Here is a tiny trained network, its code and every weight. The questions are about switching its units off for an input and a target symbol, where a switched-off unit gives its printed mean instead of its output.

import numpy as np


def w(rows, s, z=0):
    codes = np.array(rows[::2]) - 128.0
    scale = np.full(codes.shape[1], s)
    scale[-1] = z or s
    return codes * scale


def norm(h):
    return h / np.sqrt((h * h).mean(-1, keepdims=True) + 1e-5)


def f(y):
    return np.maximum(y, 0)


def softmax(a):
    e = np.exp(a - a.max(-1, keepdims=True))
    return e / e.sum(-1, keepdims=True)


def log_softmax(a):
    a = a - a.max(-1, keepdims=True)
    return a - np.log(np.exp(a).sum(-1, keepdims=True))


def net(x, mask):
    ids = ['Παβδψω'.index(c) for c in x.split()]
    T = len(ids)
    res = E[ids] + P[:T]
    u = 0
    for l in range(3):
        r = norm(res)
        for j in range(2):
            rows = slice(3 * j, 3 * j + 3)
            q, k, v = (r @ M[l][rows].T for M in (Q, K, V))
            z = softmax(np.where(np.tri(T) > 0, q @ k.T / 3**0.5, -1e9)) @ v
            o = O[l][rows]
            res = res + np.where(mask[u + j], z, o[:, -1]) @ o[:, :-1]
        u += 2
        y = f(norm(res) @ A[l][:, :-1].T + A[l][:, -1])
        res = res + np.where(mask[u : u + 4], y, B[l][:, -1]) @ B[l][:, :-1]
        u += 4
    return log_softmax(norm(res)[-1] @ U[:, :-1].T + U[:, -1])


Q, K, V, O, A, B = {}, {}, {}, {}, {}, {}
E = w([
[101,189,112,187,182,88,79],'Π',
[97,158,60,226,177,49,119],'α',
[197,12,141,1,174,109,151],'β',
[98,137,115,197,141,29,86],'δ',
[39,161,122,176,178,24,89],'ψ',
[156,163,152,243,202,129,236],'ω',
],0.002)
P = w([
[129,128,113,47,37,254,170],'0',
[77,149,111,130,49,110,157],'1',
[76,145,110,140,62,98,145],'2',
[78,148,115,152,83,89,135],'3',
[83,149,114,164,94,88,127],'4',
[83,144,119,170,106,84,121],'5',
[87,148,125,183,114,80,119],'6',
[87,146,123,188,120,84,109],'7',
[93,147,132,192,127,79,110],'8',
[91,147,134,195,135,85,102],'9',
[96,148,140,200,138,88,100],'10',
[97,150,146,204,140,88,95],'11',
[98,150,149,206,146,86,91],'12',
],0.002)
Q[0] = w([
[184,103,159,91,133,135,145],'L0H1',
[158,175,107,70,54,203,121],'L0H1',
[72,253,68,218,56,158,124],'L0H1',
[119,172,110,129,101,143,131],'L0H2',
[122,170,106,149,116,149,155],'L0H2',
[145,152,99,109,88,173,151],'L0H2',
],0.0058)
K[0] = w([
[150,105,158,153,177,87,141],'L0H1',
[68,151,125,149,174,45,20],'L0H1',
[80,145,54,77,35,181,2],'L0H1',
[86,148,116,171,121,99,90],'L0H2',
[100,143,137,189,122,86,121],'L0H2',
[114,165,106,177,91,181,111],'L0H2',
],0.0045)
V[0] = w([
[61,158,214,136,159,90,93],'L0H1',
[159,165,197,162,16,205,39],'L0H1',
[131,42,135,113,3,93,65],'L0H1',
[223,54,130,52,179,174,56],'L0H2',
[208,57,54,31,219,98,161],'L0H2',
[203,120,209,43,99,200,147],'L0H2',
],0.002)
O[0] = w([
[88,53,185,184,217,127,140,115],'L0H1',
[72,170,140,23,211,108,201,137],'L0H1',
[187,116,13,95,236,146,134,143],'L0H1',
[158,198,223,211,208,57,116,2],'L0H2',
[81,216,187,229,206,138,28,64],'L0H2',
[137,81,111,201,246,2,134,8],'L0H2',
],0.0019,0.0029)
A[0] = w([
[196,148,249,2,154,170,130,70],'L0N1',
[149,238,69,110,117,167,120,118],'L0N2',
[239,121,165,59,78,131,185,3],'L0N3',
[133,81,95,13,26,172,174,150],'L0N4',
],0.0022,0.0017)
B[0] = w([
[58,223,41,136,109,134,85,140],'L0N1',
[101,115,171,193,67,146,114,180],'L0N2',
[106,68,73,195,217,164,65,136],'L0N3',
[106,148,157,254,201,121,85,254],'L0N4',
],0.0026,0.0023)
Q[1] = w([
[174,93,176,132,233,123,103],'L1H1',
[136,152,124,201,172,130,104],'L1H1',
[192,127,120,37,146,169,179],'L1H1',
[205,145,195,23,111,145,178],'L1H2',
[174,119,177,2,94,152,148],'L1H2',
[188,168,175,90,134,104,180],'L1H2',
],0.0077)
K[1] = w([
[50,42,190,105,77,40,54],'L1H1',
[254,41,244,82,172,102,108],'L1H1',
[70,145,45,158,115,96,64],'L1H1',
[39,132,45,99,90,102,57],'L1H2',
[80,126,76,79,113,118,37],'L1H2',
[29,172,50,95,32,123,89],'L1H2',
],0.0045)
V[1] = w([
[132,4,224,83,153,40,33],'L1H1',
[119,123,195,124,117,51,94],'L1H1',
[124,102,96,52,137,219,82],'L1H1',
[152,55,118,102,217,134,91],'L1H2',
[193,110,104,125,83,85,215],'L1H2',
[83,167,67,97,104,195,244],'L1H2',
],0.0022)
O[1] = w([
[37,75,64,253,113,138,88,4],'L1H1',
[82,140,81,170,81,107,134,77],'L1H1',
[132,99,74,105,179,187,153,90],'L1H1',
[196,182,188,90,174,157,160,72],'L1H2',
[149,72,103,106,135,92,70,140],'L1H2',
[73,40,102,106,154,137,98,228],'L1H2',
],0.0027)
A[1] = w([
[142,72,100,198,165,146,98,114],'L1N1',
[112,137,187,158,54,111,185,63],'L1N2',
[123,38,115,100,117,27,67,163],'L1N3',
[250,163,157,142,135,30,185,11],'L1N4',
],0.0024,0.0011)
B[1] = w([
[83,101,156,201,167,74,84,161],'L1N1',
[143,148,134,74,97,139,31,156],'L1N2',
[160,174,139,168,111,225,203,253],'L1N3',
[145,32,107,171,44,65,251,135],'L1N4',
],0.0028,0.0027)
Q[2] = w([
[135,148,132,131,145,193,168],'L2H1',
[108,107,77,43,156,187,187],'L2H1',
[142,160,118,1,154,193,181],'L2H1',
[46,110,142,201,35,192,136],'L2H2',
[191,164,152,98,132,143,113],'L2H2',
[105,155,138,30,45,178,183],'L2H2',
],0.0071)
K[2] = w([
[154,97,154,186,150,96,93],'L2H1',
[93,121,166,192,76,80,147],'L2H1',
[70,128,134,221,75,87,82],'L2H1',
[152,100,118,76,220,241,119],'L2H2',
[94,110,120,168,104,113,119],'L2H2',
[163,101,136,255,224,103,93],'L2H2',
],0.0076)
V[2] = w([
[102,156,118,109,181,122,63],'L2H1',
[119,141,118,106,52,99,114],'L2H1',
[122,149,34,2,153,143,113],'L2H1',
[113,117,205,113,210,93,230],'L2H2',
[26,189,122,135,193,104,86],'L2H2',
[145,23,68,161,171,149,124],'L2H2',
],0.0027)
O[2] = w([
[201,86,127,163,50,83,164,103],'L2H1',
[118,103,121,206,219,166,192,166],'L2H1',
[223,120,128,104,187,55,146,251],'L2H1',
[85,146,252,143,178,183,8,175],'L2H2',
[55,42,207,47,203,70,155,163],'L2H2',
[137,26,65,253,122,194,64,150],'L2H2',
],0.0024,0.0022)
A[2] = w([
[50,3,101,123,120,192,119,30],'L2N1',
[195,112,109,117,232,113,86,82],'L2N2',
[125,149,100,159,112,89,117,198],'L2N3',
[181,109,122,105,128,75,119,2],'L2N4',
],0.0053,0.00086)
B[2] = w([
[25,8,117,255,114,76,109,254],'L2N1',
[123,115,57,61,202,188,89,176],'L2N2',
[156,101,130,95,129,152,159,171],'L2N3',
[177,126,148,122,79,117,38,146],'L2N4',
],0.0062,0.0045)
U = w([
[94,174,227,61,184,53,182,166],'Π',
[185,143,55,125,90,133,255,154],'α',
[232,106,178,102,49,58,68,2],'β',
[163,103,75,66,228,162,64,93],'δ',
[71,47,114,209,122,99,118,205],'ψ',
[127,219,177,166,83,223,86,53],'ω',
],0.0067,0.00085)

Each question gives the input, a string of symbols that net reads in full, and the target symbol t.
The units are the heads (3 rows each of Q, K, V and O) and the neurons (one row each of A and B). Each row of codes is followed by its name. A weight is (code - 128) times the scale printed after its matrix; where a second scale follows, it is the last column's (O, A, B and U).
mask holds one flag per unit, layer by layer, with each layer's heads first. A switched-off unit (its flag False) gives its mean, the last column of its rows in O or B, instead of its output. The means were averaged over made-up inputs and are rounded, as every weight is.
A unit's drop is (log p(t) with every unit on - log p(t) with that unit switched off) / (log p(t) with every unit on - log p(t) with every unit switched off).
The circuit of an input: a set's keep is (log p(t) with only the set's units on - log p(t) with every unit switched off) / (log p(t) with every unit on - log p(t) with every unit switched off). Starting from the 12 units with the biggest drops (on a tie, the unit counted first), units are removed one at a time, each time the one whose removal leaves the highest keep (on an exact tie, the one counted first), for as long as the keep stays at least 0.8.
units of the circuit, in order: the units of the circuit, biggest drop first
most important unit: the unit with the biggest drop
top k neurons: the k neurons with the biggest drops, biggest first
top k neurons in layer l: the k neurons of layer l with the biggest drops, biggest first
input Π ψ ψ α β ψ ψ ψ δ α ψ δ β, target Π: units of the circuit, in order : [L2H2; L0N4; L1H2; L2N1]
input ω δ Π, target ω: units of the circuit, in order : [L2N1; L2N2]
input β ψ δ, target β: top 3 neurons : [L1N3; L0N1; L2N1]
input ω Π δ, target ω: top neuron : [L2N1]
input α β ψ β δ, target α: top 2 neurons in layer 2 : [L2N1; L2N3]
input β β ψ ψ α ω, target β: top 2 neurons : [L1N3; L0N1]
input Π δ ψ ψ Π Π, target Π: units of the circuit, in order : [L2H2; L2N1; L0H1]
input α ψ ψ δ α ψ ω, target α: units of the circuit, in order : [L2H2; L2N1]
input α δ α δ ψ ψ δ δ ψ α, target α: units of the circuit, in order : [L2H2; L2N1]
input δ ψ ψ ψ, target δ: units of the circuit, in order : [L0H1; L2N1]
input β ψ β α ψ ψ ω α Π, target β: top 2 neurons : [L0N1; L2N1]
input ψ β δ Π ψ ψ α δ δ α Π ψ, target Π: units of the circuit, in order : [L0H2; L1H2; L2N1; L2H2]
input Π α ψ ψ ψ β ψ β Π ψ δ, target Π: units of the circuit, in order : [L2H2; L2N1; L0N4; L1H2]
input δ α β β α δ ψ Π ψ Π δ, target δ: units of the circuit, in order : [L2N1]
input ω δ δ δ δ δ δ δ α ψ ω δ ω, target ω: units of the circuit, in order : [L2H2; L2N1; L2H1]
input β δ β δ β α, target β: top 3 neurons : [L2N1; L0N1; L1N3]
input Π Π ψ ψ Π δ δ α, target Π: units of the circuit, in order : [L2H2; L1H1; L2N1; L0H1]
input β Π δ β Π, target β: top 3 neurons in layer 0 : [L0N1; L0N4; L0N2]
input δ δ α β ψ Π ψ δ ψ, target Π: top 4 neurons : [L0N4; L2N1; L1N3; L2N2]
input α ψ β, target δ: most important unit : L1H1
input δ δ ψ β ψ δ ψ α β δ δ ψ Π, target δ: top 2 neurons : [L1N3; L2N1]
input ω δ δ β β Π ψ δ δ ψ ψ δ α, target ω: top 2 neurons in layer 0 : [L0N4; L0N1]
input β ψ δ α δ β, target β: top 3 neurons : [L0N1; L2N1; L2N4]
input Π Π ψ β β, target Π: top 2 neurons in layer 1 : [L1N3; L1N1]
